Here is a tiny trained network, its code and every weight. The questions are about switching its units off for an input and a target symbol, where a switched-off unit gives its printed mean instead of its output.

import numpy as np


def w(rows, s, z=0):
    codes = np.array(rows[::2]) - 128.0
    scale = np.full(codes.shape[1], s)
    scale[-1] = z or s
    return codes * scale


def norm(h):
    return h / np.sqrt((h * h).mean(-1, keepdims=True) + 1e-5)


def f(y):
    return y / 2 * (1 + np.tanh(0.7978845608 * (y + 0.044715 * y**3)))


def softmax(a):
    e = np.exp(a - a.max(-1, keepdims=True))
    return e / e.sum(-1, keepdims=True)


def log_softmax(a):
    a = a - a.max(-1, keepdims=True)
    return a - np.log(np.exp(a).sum(-1, keepdims=True))


def net(x, mask):
    ids = ['Σβδεζλμξτφ'.index(c) for c in x.split()]
    T = len(ids)
    res = E[ids] + P[:T]
    u = 0
    for l in range(2):
        q, k, v = (norm(res) @ M[l].T for M in (Q, K, V))
        z = softmax(np.where(np.tri(T) > 0, q @ k.T / 4**0.5, -1e9)) @ v
        res = res + np.where(mask[u], z, O[l][:, -1]) @ O[l][:, :-1]
        u += 1
        y = f(norm(res) @ A[l][:, :-1].T + A[l][:, -1])
        res = res + np.where(mask[u : u + 8], y, B[l][:, -1]) @ B[l][:, :-1]
        u += 8
    return log_softmax(norm(res)[-1] @ U[:, :-1].T + U[:, -1])


Q, K, V, O, A, B = {}, {}, {}, {}, {}, {}
E = w([
[170,137,199,171],'Σ',
[208,77,143,190],'β',
[148,163,130,213],'δ',
[135,124,182,83],'ε',
[71,90,105,85],'ζ',
[87,104,128,100],'λ',
[95,62,113,131],'μ',
[3,34,135,157],'ξ',
[111,122,148,228],'τ',
[102,124,14,180],'φ',
],0.022)
P = w([
[129,200,238,2],'0',
[124,194,41,139],'1',
[107,140,205,97],'2',
[132,179,39,141],'3',
[125,85,186,89],'4',
[65,251,59,141],'5',
[146,36,164,78],'6',
[148,178,33,139],'7',
],0.0083)
Q[0] = w([
[137,201,137,41],'0.h0',
[202,36,107,69],'0.h0',
[106,72,250,111],'0.h0',
[44,119,106,81],'0.h0',
],0.018)
K[0] = w([
[146,159,134,27],'0.h0',
[203,7,119,78],'0.h0',
[90,47,235,147],'0.h0',
[30,86,115,108],'0.h0',
],0.018)
V[0] = w([
[93,176,94,58],'0.h0',
[46,206,156,92],'0.h0',
[144,175,126,146],'0.h0',
[81,141,254,164],'0.h0',
],0.007)
O[0] = w([
[110,101,85,161,69],'0.h0',
[187,50,67,138,180],'0.h0',
[132,77,138,131,75],'0.h0',
[254,81,158,102,253],'0.h0',
],0.0098,0.0024)
A[0] = w([
[112,124,108,191,117],'0.n0',
[81,132,78,101,187],'0.n1',
[139,60,102,181,154],'0.n2',
[79,96,235,73,204],'0.n3',
[70,133,149,5,185],'0.n4',
[184,57,120,116,67],'0.n5',
[102,127,141,76,4],'0.n6',
[161,173,96,33,39],'0.n7',
],0.013,0.0018)
B[0] = w([
[102,216,158,148,193],'0.n0',
[156,67,144,62,214],'0.n1',
[4,181,123,158,227],'0.n2',
[243,38,31,119,254],'0.n3',
[229,109,206,156,180],'0.n4',
[66,215,100,84,169],'0.n5',
[164,103,138,161,126],'0.n6',
[33,216,103,68,123],'0.n7',
],0.012,0.0062)
Q[1] = w([
[129,94,137,254],'1.h0',
[98,34,138,84],'1.h0',
[67,150,57,150],'1.h0',
[94,100,77,163],'1.h0',
],0.023)
K[1] = w([
[81,130,176,249],'1.h0',
[79,9,145,103],'1.h0',
[84,154,40,140],'1.h0',
[97,131,101,173],'1.h0',
],0.022)
V[1] = w([
[50,76,113,115],'1.h0',
[180,165,119,210],'1.h0',
[89,92,60,146],'1.h0',
[135,101,97,2],'1.h0',
],0.0074)
O[1] = w([
[65,253,191,97,254],'1.h0',
[165,54,29,211,103],'1.h0',
[129,194,117,155,255],'1.h0',
[182,174,237,38,83],'1.h0',
],0.0063,0.0028)
A[1] = w([
[108,51,11,167,163],'1.n0',
[113,211,118,167,132],'1.n1',
[110,241,164,161,36],'1.n2',
[107,182,29,176,140],'1.n3',
[49,197,150,152,140],'1.n4',
[175,166,3,125,18],'1.n5',
[143,229,189,162,229],'1.n6',
[244,72,116,136,254],'1.n7',
],0.014,0.0027)
B[1] = w([
[59,231,109,141,236],'1.n0',
[183,112,103,135,168],'1.n1',
[177,89,6,125,160],'1.n2',
[102,25,150,39,193],'1.n3',
[175,143,224,160,221],'1.n4',
[112,195,172,73,148],'1.n5',
[206,144,104,190,145],'1.n6',
[212,16,174,75,247],'1.n7',
],0.017,0.011)
U = w([
[150,171,136,92,113],'Σ',
[56,28,108,50,76],'β',
[122,77,69,228,155],'δ',
[58,171,64,2,176],'ε',
[80,147,19,135,255],'ζ',
[70,103,210,194,117],'λ',
[125,173,147,42,47],'μ',
[149,141,120,140,102],'ξ',
[164,208,84,57,164],'τ',
[193,14,121,79,106],'φ',
],0.011,0.0038)

Each question gives the input, a string of symbols that net reads in full, and the target symbol t.
The units are the heads (4 rows each of Q, K, V and O) and the neurons (one row each of A and B). Each row of codes is followed by its name. A weight is (code - 128) times the scale printed after its matrix; where a second scale follows, it is the last column's (O, A, B and U).
mask holds one flag per unit, layer by layer, with each layer's heads first. A switched-off unit (its flag False) gives its mean, the last column of its rows in O or B, instead of its output. The means were averaged over made-up inputs and are rounded, as every weight is.
A unit's drop is (log p(t) with every unit on - log p(t) with that unit switched off) / (log p(t) with every unit on - log p(t) with every unit switched off).
The circuit of an input: a set's keep is (log p(t) with only the set's units on - log p(t) with every unit switched off) / (log p(t) with every unit on - log p(t) with every unit switched off). Starting from the 12 units with the biggest drops (on a tie, the unit counted first), units are removed one at a time, each time the one whose removal leaves the highest keep (on an exact tie, the one counted first), for as long as the keep stays at least 0.8.
circuit, biggest first: the units of the circuit, biggest drop first
unit that matters most: the unit with the biggest drop
k most important neurons of layer l: the k neurons of layer l with the biggest drops, biggest first
drop when u is switched off: that unit's drop, to one decimal
input ξ ξ ξ, target ε: circuit, biggest first => 0.n3, 1.n0, 1.n4
input Σ τ φ ξ ε ξ, target λ: circuit, biggest first => 1.h0, 1.n7, 1.n4
input δ ξ ξ ξ Σ ξ β β, target β: unit that matters most => 1.h0
input ξ ξ ξ ξ, target λ: 2 most important neurons of layer 1 => 1.n4, 1.n7
input ξ μ Σ φ ξ ξ ξ β, target β: 4 most important neurons of layer 1 => 1.n3, 1.n4, 1.n0, 1.n2
input δ φ φ, target β: 4 most important neurons of layer 1 => 1.n3, 1.n7, 1.n2, 1.n4
input ξ ε φ δ ξ ξ ξ, target ζ: 4 most important neurons of layer 0 => 0.n3, 0.n2, 0.n5, 0.n1
input ξ φ ξ ξ ξ, target ζ: 4 most important neurons of layer 1 => 1.n0, 1.n4, 1.n3, 1.n7
input δ φ δ, target β: 3 most important neurons of layer 0 => 0.n4, 0.n3, 0.n1
input ε ξ ξ λ ξ ξ ξ τ, target δ: 3 most important neurons of layer 0 => 0.n3, 0.n0, 0.n5
input φ ξ φ, target β: 3 most important neurons of layer 0 => 0.n3, 0.n1, 0.n0
input δ φ δ ξ ξ φ δ, target ε: 3 most important neurons of layer 1 => 1.n0, 1.n4, 1.n5
input λ Σ τ φ τ, target β: 4 most important neurons of layer 0 => 0.n1, 0.n4, 0.n5, 0.n2
input δ ε ε φ δ, target β: drop when 0.n4 is switched off => 0.3
input λ ξ ε τ λ φ, target ε: drop when 1.n7 is switched off => 0.3
input ξ ξ μ ξ ξ ξ ξ, target ε: drop when 1.n2 is switched off => 0.0
input τ ξ ξ φ μ δ τ, target β: drop when 0.n5 is switched off => 0.6
